Here is a tiny trained network, its code and every weight. The questions are about switching its units off for an input and a class, where a switched-off unit gives its printed mean instead of its output.

import numpy as np


def w(rows, s, z=0):
    codes = np.array(rows[::2]) - 128.0
    scale = np.full(codes.shape[1], s)
    scale[-1] = z or s
    return codes * scale


def f(y):
    return np.maximum(y, 0)


def log_softmax(a):
    a = a - a.max(-1, keepdims=True)
    return a - np.log(np.exp(a).sum(-1, keepdims=True))


def net(x, mask):
    res = np.array(x, float).reshape(1, 3) / 4 @ E
    y = f(res @ A[0][:, :-1].T + A[0][:, -1])
    res = res + np.where(mask, y, B[0][:, -1]) @ B[0][:, :-1]
    return log_softmax(res[-1] @ U[:, :-1].T + U[:, -1])


A, B = {}, {}
E = w([
[81,71,95,73,156,187,105],'x0',
[217,56,1,195,115,188,246],'x1',
[193,183,167,173,100,78,142],'x2',
],0.0085)
A[0] = w([
[111,235,195,100,94,57,160,65],'n0',
[102,20,78,105,193,218,183,18],'n1',
[114,122,180,133,125,52,33,64],'n2',
[218,97,3,253,55,140,157,192],'n3',
[199,224,134,168,86,55,102,67],'n4',
[8,109,204,125,112,100,17,238],'n5',
[136,197,233,245,54,99,75,112],'n6',
[228,62,106,134,99,96,102,50],'n7',
[170,27,89,193,173,161,90,31],'n8',
[194,38,14,125,90,140,188,2],'n9',
],0.0071,0.0043)
B[0] = w([
[123,30,119,190,110,148,228,185],'n0',
[76,36,113,203,83,162,92,194],'n1',
[104,85,143,193,155,148,76,183],'n2',
[29,216,117,2,208,110,58,253],'n3',
[195,69,170,140,195,145,177,174],'n4',
[135,172,80,74,151,65,205,252],'n5',
[178,78,192,147,166,130,106,200],'n6',
[115,190,78,213,161,100,192,151],'n7',
[120,99,189,171,100,142,127,164],'n8',
[141,107,179,231,84,149,169,206],'n9',
],0.009,0.011)
U = w([
[157,208,138,105,156,2,240,253],'0',
[25,156,49,38,182,101,62,137],'1',
[154,39,227,227,97,120,120,43],'2',
],0.0081,0.0053)

Each question gives the input, the list of numbers given to net, and the class t.
The units are the neurons (one row each of A and B). Each row of codes is followed by its name. A weight is (code - 128) times the scale printed after its matrix; where a second scale follows, it is the last column's (A, B and U).
mask holds one flag per neuron, in row order. A switched-off neuron (its flag False) gives its mean, the last column of its row in B, instead of its output. The means were averaged over made-up inputs and are rounded, as every weight is.
A unit's drop is (log p(t) with every unit on - log p(t) with that unit switched off) / (log p(t) with every unit on - log p(t) with every unit switched off).
The circuit of an input: a set's keep is (log p(t) with only the set's units on - log p(t) with every unit switched off) / (log p(t) with every unit on - log p(t) with every unit switched off). Starting from all 10 units, units are removed one at a time, each time the one whose removal leaves the highest keep (on an exact tie, the one counted first), for as long as the keep stays at least 0.8.
circuit, biggest first: the units of the circuit, biggest drop first
k most important neurons: the k neurons with the biggest drops, biggest first
drop when u is switched off: that unit's drop, to one decimal
input [-2,-2,3], class 2: circuit, biggest first => [n3]
input [7,-4,3], class 0: circuit, biggest first => [n3; n5]
input [5,-3,3], class 0: circuit, biggest first => [n1; n5]
input [2,5,5], class 1: 2 most important neurons => [n3; n5]
input [4,4,-4], class 2: 4 most important neurons => [n9; n1; n5; n8]
input [3,1,8], class 1: 4 most important neurons => [n5; n9; n0; n8]
input [8,-2,3], class 0: circuit, biggest first => [n3; n1]
input [-3,-5,-6], class 0: 2 most important neurons => [n3; n5]
input [-3,0,5], class 2: 2 most important neurons => [n5; n6]
input [4,5,-2], class 2: 3 most important neurons => [n9; n1; n5]
input [-3,-1,7], class 2: 2 most important neurons => [n5; n6]
input [-7,-2,2], class 2: 2 most important neurons => [n3; n6]
input [2,-8,1], class 0: 2 most important neurons => [n5; n3]
input [-1,-7,-8], class 0: circuit, biggest first => [n5]
input [0,-5,-5], class 0: 2 most important neurons => [n3; n5]
input [-5,-8,3], class 2: drop when n9 is switched off => 0.0
input [4,4,2], class 1: drop when n4 is switched off => 0.1
input [8,8,4], class 1: drop when n2 is switched off => 0.2
